Here is a tiny trained network, its code and every weight. The questions are about switching its units off for an input and a class, where a switched-off unit gives its printed mean instead of its output.

import numpy as np


def w(rows, s, z=0):
    codes = np.array(rows[::2]) - 128.0
    scale = np.full(codes.shape[1], s)
    scale[-1] = z or s
    return codes * scale


def norm(h):
    return h / np.sqrt((h * h).mean(-1, keepdims=True) + 1e-5)


def f(y):
    return np.maximum(y, 0)


def log_softmax(a):
    a = a - a.max(-1, keepdims=True)
    return a - np.log(np.exp(a).sum(-1, keepdims=True))


def net(x, mask):
    res = np.array(x, float).reshape(1, 7) / 4 @ E
    u = 0
    for l in range(3):
        y = f(norm(res) @ A[l][:, :-1].T + A[l][:, -1])
        res = res + np.where(mask[u : u + 7], y, B[l][:, -1]) @ B[l][:, :-1]
        u += 7
    return log_softmax(norm(res)[-1] @ U[:, :-1].T + U[:, -1])


A, B = {}, {}
E = w([
[56,225,28,9,54,166],'x0',
[176,164,98,214,135,237],'x1',
[222,124,54,118,48,34],'x2',
[126,241,51,131,153,128],'x3',
[169,189,193,123,189,113],'x4',
[224,82,146,3,166,231],'x5',
[78,131,225,147,7,176],'x6',
],0.0048)
A[0] = w([
[20,212,78,114,123,48,154],'0.n0',
[101,157,64,146,110,255,122],'0.n1',
[183,116,66,202,71,87,101],'0.n2',
[85,158,137,109,212,235,5],'0.n3',
[158,163,73,79,156,80,112],'0.n4',
[148,101,114,109,125,233,41],'0.n5',
[159,157,73,182,78,112,76],'0.n6',
],0.007,0.0024)
B[0] = w([
[76,91,183,164,103,127,253],'0.n0',
[144,109,133,182,137,195,214],'0.n1',
[107,164,171,152,55,197,202],'0.n2',
[254,189,54,139,111,136,195],'0.n3',
[167,108,141,122,210,106,198],'0.n4',
[107,157,136,159,110,121,172],'0.n5',
[155,96,102,153,124,171,180],'0.n6',
],0.0067,0.0045)
A[1] = w([
[110,140,173,117,193,116,9],'1.n0',
[218,178,174,125,159,66,135],'1.n1',
[6,103,88,147,167,68,194],'1.n2',
[142,218,141,93,110,177,224],'1.n3',
[106,144,172,25,129,128,64],'1.n4',
[65,160,137,98,150,83,125],'1.n5',
[156,103,68,138,121,143,250],'1.n6',
],0.011,0.0018)
B[1] = w([
[131,96,140,145,131,185,185],'1.n0',
[79,209,103,86,79,134,245],'1.n1',
[160,254,251,139,52,104,252],'1.n2',
[38,41,10,166,152,155,240],'1.n3',
[122,92,110,10,179,135,195],'1.n4',
[103,137,231,67,129,84,182],'1.n5',
[117,150,162,106,151,77,223],'1.n6',
],0.0088,0.0046)
A[2] = w([
[101,176,186,172,44,136,5],'2.n0',
[136,100,78,181,26,80,62],'2.n1',
[238,99,79,183,9,15,218],'2.n2',
[180,222,36,192,156,151,61],'2.n3',
[138,150,246,112,162,176,173],'2.n4',
[103,2,154,128,100,117,102],'2.n5',
[229,178,79,147,209,118,197],'2.n6',
],0.0073,0.002)
B[2] = w([
[92,87,119,69,100,136,243],'2.n0',
[15,82,41,109,120,198,186],'2.n1',
[34,159,92,153,134,254,227],'2.n2',
[194,194,180,147,135,199,233],'2.n3',
[203,98,156,103,72,88,255],'2.n4',
[167,78,77,107,173,117,178],'2.n5',
[142,179,173,115,175,58,212],'2.n6',
],0.0084,0.0046)
U = w([
[192,19,172,153,119,121,35],'0',
[208,221,70,189,204,233,115],'1',
[24,66,68,191,28,254,230],'2',
[96,198,228,112,31,59,231],'3',
[107,90,44,212,126,10,3],'4',
[133,94,73,23,206,84,165],'5',
],0.0092,0.0055)

Each question gives the input, the list of numbers given to net, and the class t.
The units are the neurons (one row each of A and B). Each row of codes is followed by its name. A weight is (code - 128) times the scale printed after its matrix; where a second scale follows, it is the last column's (A, B and U).
mask holds one flag per neuron, layer by layer. A switched-off neuron (its flag False) gives its mean, the last column of its row in B, instead of its output. The means were averaged over made-up inputs and are rounded, as every weight is.
A unit's drop is (log p(t) with every unit on - log p(t) with that unit switched off) / (log p(t) with every unit on - log p(t) with every unit switched off).
The circuit of an input: a set's keep is (log p(t) with only the set's units on - log p(t) with every unit switched off) / (log p(t) with every unit on - log p(t) with every unit switched off). Starting from the 12 units with the biggest drops (on a tie, the unit counted first), units are removed one at a time, each time the one whose removal leaves the highest keep (on an exact tie, the one counted first), for as long as the keep stays at least 0.8.
circuit, biggest first: the units of the circuit, biggest drop first
unit that matters most: the unit with the biggest drop
top k neurons: the k neurons with the biggest drops, biggest first
top k neurons in layer l: the k neurons of layer l with the biggest drops, biggest first
drop when u is switched off: that unit's drop, to one decimal
input [8,-6,3,6,-6,2,-3], class 3: top 2 neurons	(1.n2, 0.n0)
input [-5,-3,-2,-2,-8,4,7], class 0: unit that matters most	1.n3
input [-6,-1,4,-4,-1,5,5], class 2: circuit, biggest first	(2.n2, 1.n5)
input [6,0,6,3,1,-3,-6], class 3: circuit, biggest first	(0.n0, 1.n2)
input [7,-3,-3,-7,-6,3,-8], class 3: top 3 neurons in layer 1	(1.n2, 1.n3, 1.n6)
input [-5,5,-3,-7,-8,3,-7], class 5: top 2 neurons	(1.n2, 2.n5)
input [-1,1,7,1,4,2,0], class 2: circuit, biggest first	(0.n2, 1.n3)
input [4,8,2,1,-7,2,-4], class 1: top 2 neurons	(2.n3, 1.n6)
input [6,3,4,-5,8,4,7], class 5: circuit, biggest first	(1.n4, 1.n2)
input [0,-2,6,5,1,1,0], class 2: top 2 neurons	(0.n2, 1.n4)
input [7,-5,5,5,3,2,0], class 5: top 2 neurons	(1.n4, 1.n3)
input [-5,4,8,-3,-6,1,-6], class 2: top 3 neurons	(2.n2, 0.n2, 2.n1)
input [-7,4,-6,0,1,0,7], class 0: top 3 neurons in layer 1	(1.n2, 1.n1, 1.n3)
input [-2,-3,-6,-5,-5,-4,2], class 3: circuit, biggest first	(1.n2)
input [4,4,-1,0,0,-7,-6], class 3: top 2 neurons	(1.n2, 1.n3)
input [5,-1,-7,3,-4,2,-5], class 1: top 3 neurons in layer 0	(0.n3, 0.n1, 0.n2)
input [6,6,0,2,-6,0,-5], class 1: top 2 neurons in layer 1	(1.n6, 1.n1)
input [-8,-1,-8,-5,2,1,6], class 0: drop when 1.n2 is switched off	0.2
input [5,-6,-1,4,-2,4,2], class 5: drop when 1.n3 is switched off	0.1
input [-8,0,5,-7,-7,-3,-8], class 2: circuit, biggest first	(2.n2)
